Below are the code and all the weights of a small trained network. Each question names an input and a target symbol and asks about switching units off, where a switched-off unit gives its printed mean instead of its output.

import numpy as np


def w(rows, s, z=0):
    codes = np.array(rows[::2]) - 128.0
    scale = np.full(codes.shape[1], s)
    scale[-1] = z or s
    return codes * scale


def f(y):
    return np.maximum(y, 0)


def softmax(a):
    e = np.exp(a - a.max(-1, keepdims=True))
    return e / e.sum(-1, keepdims=True)


def log_softmax(a):
    a = a - a.max(-1, keepdims=True)
    return a - np.log(np.exp(a).sum(-1, keepdims=True))


def net(x, mask):
    ids = ['αβδεζθλμξπστψω'.index(c) for c in x.split()]
    T = len(ids)
    res = E[ids] + P[:T]
    r = res
    for j in range(2):
        rows = slice(4 * j, 4 * j + 4)
        q, k, v = (r @ M[0][rows].T for M in (Q, K, V))
        z = softmax(np.where(np.tri(T) > 0, q @ k.T / 4**0.5, -1e9)) @ v
        o = O[0][rows]
        res = res + np.where(mask[j], z, o[:, -1]) @ o[:, :-1]
    y = f(res @ A[0][:, :-1].T + A[0][:, -1])
    res = res + np.where(mask[2:6], y, B[0][:, -1]) @ B[0][:, :-1]
    return log_softmax(res[-1] @ U[:, :-1].T + U[:, -1])


Q, K, V, O, A, B = {}, {}, {}, {}, {}, {}
E = w([
[157,202,66,164],'α',
[42,114,129,143],'β',
[55,96,158,71],'δ',
[148,206,115,32],'ε',
[102,166,129,178],'ζ',
[158,198,142,81],'θ',
[113,136,84,6],'λ',
[144,207,87,206],'μ',
[82,137,83,144],'ξ',
[84,151,135,93],'π',
[73,131,126,33],'σ',
[86,129,198,77],'τ',
[135,187,52,119],'ψ',
[151,179,94,81],'ω',
],0.013)
P = w([
[157,96,134,156],'0',
[94,168,134,153],'1',
[106,63,45,81],'2',
[166,117,171,48],'3',
[68,187,139,134],'4',
[121,70,4,5],'5',
],0.023)
Q[0] = w([
[227,65,183,130],'h1',
[219,95,109,169],'h1',
[88,168,118,147],'h1',
[49,136,116,116],'h1',
[238,11,128,127],'h2',
[131,102,79,95],'h2',
[101,183,105,70],'h2',
[150,40,43,128],'h2',
],0.012)
K[0] = w([
[206,64,185,168],'h1',
[149,76,120,143],'h1',
[125,125,158,74],'h1',
[58,173,94,108],'h1',
[95,197,120,57],'h2',
[97,193,163,120],'h2',
[128,147,206,148],'h2',
[1,215,79,83],'h2',
],0.012)
V[0] = w([
[138,131,83,135],'h1',
[150,83,114,127],'h1',
[73,143,119,135],'h1',
[123,101,122,172],'h1',
[133,134,205,79],'h2',
[30,62,138,146],'h2',
[129,164,252,187],'h2',
[189,144,124,171],'h2',
],0.018)
O[0] = w([
[113,135,180,126,137],'h1',
[127,95,153,88,7],'h1',
[169,176,118,158,253],'h1',
[137,146,141,73,42],'h1',
[124,54,145,200,183],'h2',
[81,135,223,88,91],'h2',
[251,91,200,123,185],'h2',
[159,118,88,100,99],'h2',
],0.016,0.0063)
A[0] = w([
[10,236,168,101,10],'n1',
[175,91,180,76,1],'n2',
[84,238,104,145,198],'n3',
[115,157,203,115,17],'n4',
],0.012,0.0082)
B[0] = w([
[191,248,113,114,205],'n1',
[62,174,91,254,158],'n2',
[95,17,157,104,254],'n3',
[73,67,118,9,152],'n4',
],0.0097,0.019)
U = w([
[181,67,133,17,103],'α',
[121,158,205,93,191],'β',
[89,28,183,81,190],'δ',
[127,184,58,200,46],'ε',
[118,243,139,210,144],'ζ',
[226,31,202,62,170],'θ',
[36,185,92,146,105],'λ',
[176,234,97,105,67],'μ',
[176,118,167,3,84],'ξ',
[162,127,205,130,175],'π',
[88,151,153,143,238],'σ',
[56,104,136,209,47],'τ',
[117,19,127,2,2],'ψ',
[100,144,75,86,137],'ω',
],0.0084,0.007)

Each question gives the input, a string of symbols that net reads in full, and the target symbol t.
The units are the heads (4 rows each of Q, K, V and O) and the neurons (one row each of A and B). Each row of codes is followed by its name. A weight is (code - 128) times the scale printed after its matrix; where a second scale follows, it is the last column's (O, A, B and U).
mask holds one flag per unit, heads first, then neurons. A switched-off unit (its flag False) gives its mean, the last column of its rows in O or B, instead of its output. The means were averaged over made-up inputs and are rounded, as every weight is.
A unit's drop is (log p(t) with every unit on - log p(t) with that unit switched off) / (log p(t) with every unit on - log p(t) with every unit switched off).
The circuit of an input: a set's keep is (log p(t) with only the set's units on - log p(t) with every unit switched off) / (log p(t) with every unit on - log p(t) with every unit switched off). Starting from all 6 units, units are removed one at a time, each time the one whose removal leaves the highest keep (on an exact tie, the one counted first), for as long as the keep stays at least 0.8.
circuit, biggest first: the units of the circuit, biggest drop first
unit that matters most: the unit with the biggest drop
k most important neurons: the k neurons with the biggest drops, biggest first
heads that matter: for each layer, one digit per head in row order, 1 if its drop is at least 0.15 and else 0, layers parted by /
input ξ δ ε ε θ, target μ: unit that matters most : n1
input ω δ λ, target δ: circuit, biggest first : h2; n1
input ψ σ δ ω ε, target ω: circuit, biggest first : n3; h2; n1
input ω ω ζ λ α, target δ: heads that matter : 00
input θ ω θ σ σ, target ε: heads that matter : 11
input δ θ α ε ξ, target β: 2 most important neurons : n1; n3
input ε θ θ ζ ξ, target τ: circuit, biggest first : n3; h2; n1
input ε π δ μ δ, target τ: 2 most important neurons : n3; n1
input ε ω δ ω ζ θ, target ζ: circuit, biggest first : n2; h2
input ε ε π, target ε: 2 most important neurons : n3; n4
input δ ψ ε δ τ π, target τ: circuit, biggest first : n2; h2
input ω ψ α ω μ θ, target μ: heads that matter : 01
input μ ε ξ, target ε: circuit, biggest first : n3; h2
input δ θ ξ, target θ: circuit, biggest first : h2
input π δ θ, target δ: circuit, biggest first : h2; n4
input θ ψ δ ζ τ δ, target τ: heads that matter : 01
input π ξ θ θ ξ θ, target ξ: circuit, biggest first : h2; n1
input δ ε β θ ε, target β: heads that matter : 11
input ξ ψ ξ ζ β, target μ: circuit, biggest first : n1; h2
input μ ψ ψ ε β ζ, target β: circuit, biggest first : h2; n4; n2; n3
input ω ζ θ ξ σ, target δ: circuit, biggest first : n3; n2
input δ θ ε β λ, target β: 2 most important neurons : n1; n3
input ε ψ ζ θ θ, target τ: heads that matter : 11
input δ ξ σ, target ξ: most important neuron : n1
input ξ θ ω, target θ: heads that matter : 01
input β δ δ θ β ζ, target β: 2 most important neurons : n4; n2
